Here is a tiny trained network, its code and every weight. The questions are about switching its units off for an input and a class, where a switched-off unit gives its printed mean instead of its output.

import numpy as np


def w(rows, s, z=0):
    codes = np.array(rows[::2]) - 128.0
    scale = np.full(codes.shape[1], s)
    scale[-1] = z or s
    return codes * scale


def f(y):
    return np.maximum(y, 0)


def log_softmax(a):
    a = a - a.max(-1, keepdims=True)
    return a - np.log(np.exp(a).sum(-1, keepdims=True))


def net(x, mask):
    res = np.array(x, float).reshape(1, 4) / 4 @ E
    y = f(res @ A[0][:, :-1].T + A[0][:, -1])
    res = res + np.where(mask, y, B[0][:, -1]) @ B[0][:, :-1]
    return log_softmax(res[-1] @ U[:, :-1].T + U[:, -1])


A, B = {}, {}
E = w([
[63,2,135,102],'x0',
[142,73,77,181],'x1',
[46,134,53,92],'x2',
[55,214,169,215],'x3',
],0.011)
A[0] = w([
[78,71,129,111,109],'neuron 0',
[128,102,74,172,231],'neuron 1',
[86,171,197,86,177],'neuron 2',
[126,174,183,100,131],'neuron 3',
[99,131,202,169,160],'neuron 4',
[161,177,127,55,197],'neuron 5',
[247,40,71,119,254],'neuron 6',
[109,193,155,137,149],'neuron 7',
],0.014,0.0045)
B[0] = w([
[136,95,254,94,186],'neuron 0',
[19,46,139,255,172],'neuron 1',
[88,165,84,95,172],'neuron 2',
[155,126,61,5,161],'neuron 3',
[141,91,29,141,170],'neuron 4',
[187,206,100,182,175],'neuron 5',
[92,180,212,197,255],'neuron 6',
[61,88,86,28,171],'neuron 7',
],0.0095,0.02)
U = w([
[167,124,161,125,85],'0',
[118,36,54,180,30],'1',
[193,157,80,187,198],'2',
[8,85,96,154,235],'3',
[182,112,58,129,4],'4',
[138,172,45,74,148],'5',
],0.011,0.0031)

Each question gives the input, the list of numbers given to net, and the class t.
The units are the neurons (one row each of A and B). Each row of codes is followed by its name. A weight is (code - 128) times the scale printed after its matrix; where a second scale follows, it is the last column's (A, B and U).
mask holds one flag per neuron, in row order. A switched-off neuron (its flag False) gives its mean, the last column of its row in B, instead of its output. The means were averaged over made-up inputs and are rounded, as every weight is.
A unit's drop is (log p(t) with every unit on - log p(t) with that unit switched off) / (log p(t) with every unit on - log p(t) with every unit switched off).
The circuit of an input: a set's keep is (log p(t) with only the set's units on - log p(t) with every unit switched off) / (log p(t) with every unit on - log p(t) with every unit switched off). Starting from all 8 units, units are removed one at a time, each time the one whose removal leaves the highest keep (on an exact tie, the one counted first), for as long as the keep stays at least 0.8.
circuit, biggest first: the units of the circuit, biggest drop first
unit that matters most: the unit with the biggest drop
k most important neurons: the k neurons with the biggest drops, biggest first
drop when u is switched off: that unit's drop, to one decimal
input [2,8,-8,6], class 1: circuit, biggest first -> (neuron 4; neuron 6)
input [0,5,0,-7], class 3: circuit, biggest first -> (neuron 6)
input [2,-5,4,0], class 5: circuit, biggest first -> (neuron 1; neuron 6)
input [-1,-3,3,-4], class 2: circuit, biggest first -> (neuron 7; neuron 5)
input [2,8,-7,-3], class 3: circuit, biggest first -> (neuron 6; neuron 1)
input [-1,4,-5,3], class 1: 2 most important neurons -> (neuron 6; neuron 4)
input [-5,7,-6,4], class 3: 3 most important neurons -> (neuron 5; neuron 7; neuron 1)
input [5,-5,-5,0], class 5: circuit, biggest first -> (neuron 1; neuron 6)
input [-1,5,-6,-6], class 3: 4 most important neurons -> (neuron 6; neuron 1; neuron 5; neuron 0)
input [-4,3,0,-7], class 2: 2 most important neurons -> (neuron 0; neuron 5)
input [-7,4,7,-4], class 2: circuit, biggest first -> (neuron 5; neuron 7)
input [-1,2,-8,4], class 1: 3 most important neurons -> (neuron 4; neuron 6; neuron 5)
input [-3,0,-4,-8], class 2: 3 most important neurons -> (neuron 0; neuron 5; neuron 7)
input [0,-5,-1,-6], class 2: 3 most important neurons -> (neuron 5; neuron 0; neuron 7)
input [1,-6,-8,-1], class 5: unit that matters most -> neuron 3
input [8,0,-6,-5], class 0: circuit, biggest first -> (neuron 0; neuron 7)
input [7,-6,-7,2], class 1: circuit, biggest first -> (neuron 4; neuron 6)
input [-3,-2,7,1], class 5: circuit, biggest first -> (neuron 6; neuron 1)
input [3,8,-5,-5], class 3: 2 most important neurons -> (neuron 6; neuron 1)
input [-5,-4,-2,-8], class 2: unit that matters most -> neuron 5
input [5,-1,1,-5], class 0: 2 most important neurons -> (neuron 0; neuron 7)
input [-1,2,0,-8], class 2: drop when neuron 0 is switched off -> 0.4
input [-1,-3,5,-8], class 2: drop when neuron 5 is switched off -> 0.4
input [-1,-2,-3,3], class 5: drop when neuron 4 is switched off -> 0.0
input [2,-3,-5,7], class 5: drop when neuron 1 is switched off -> 0.2
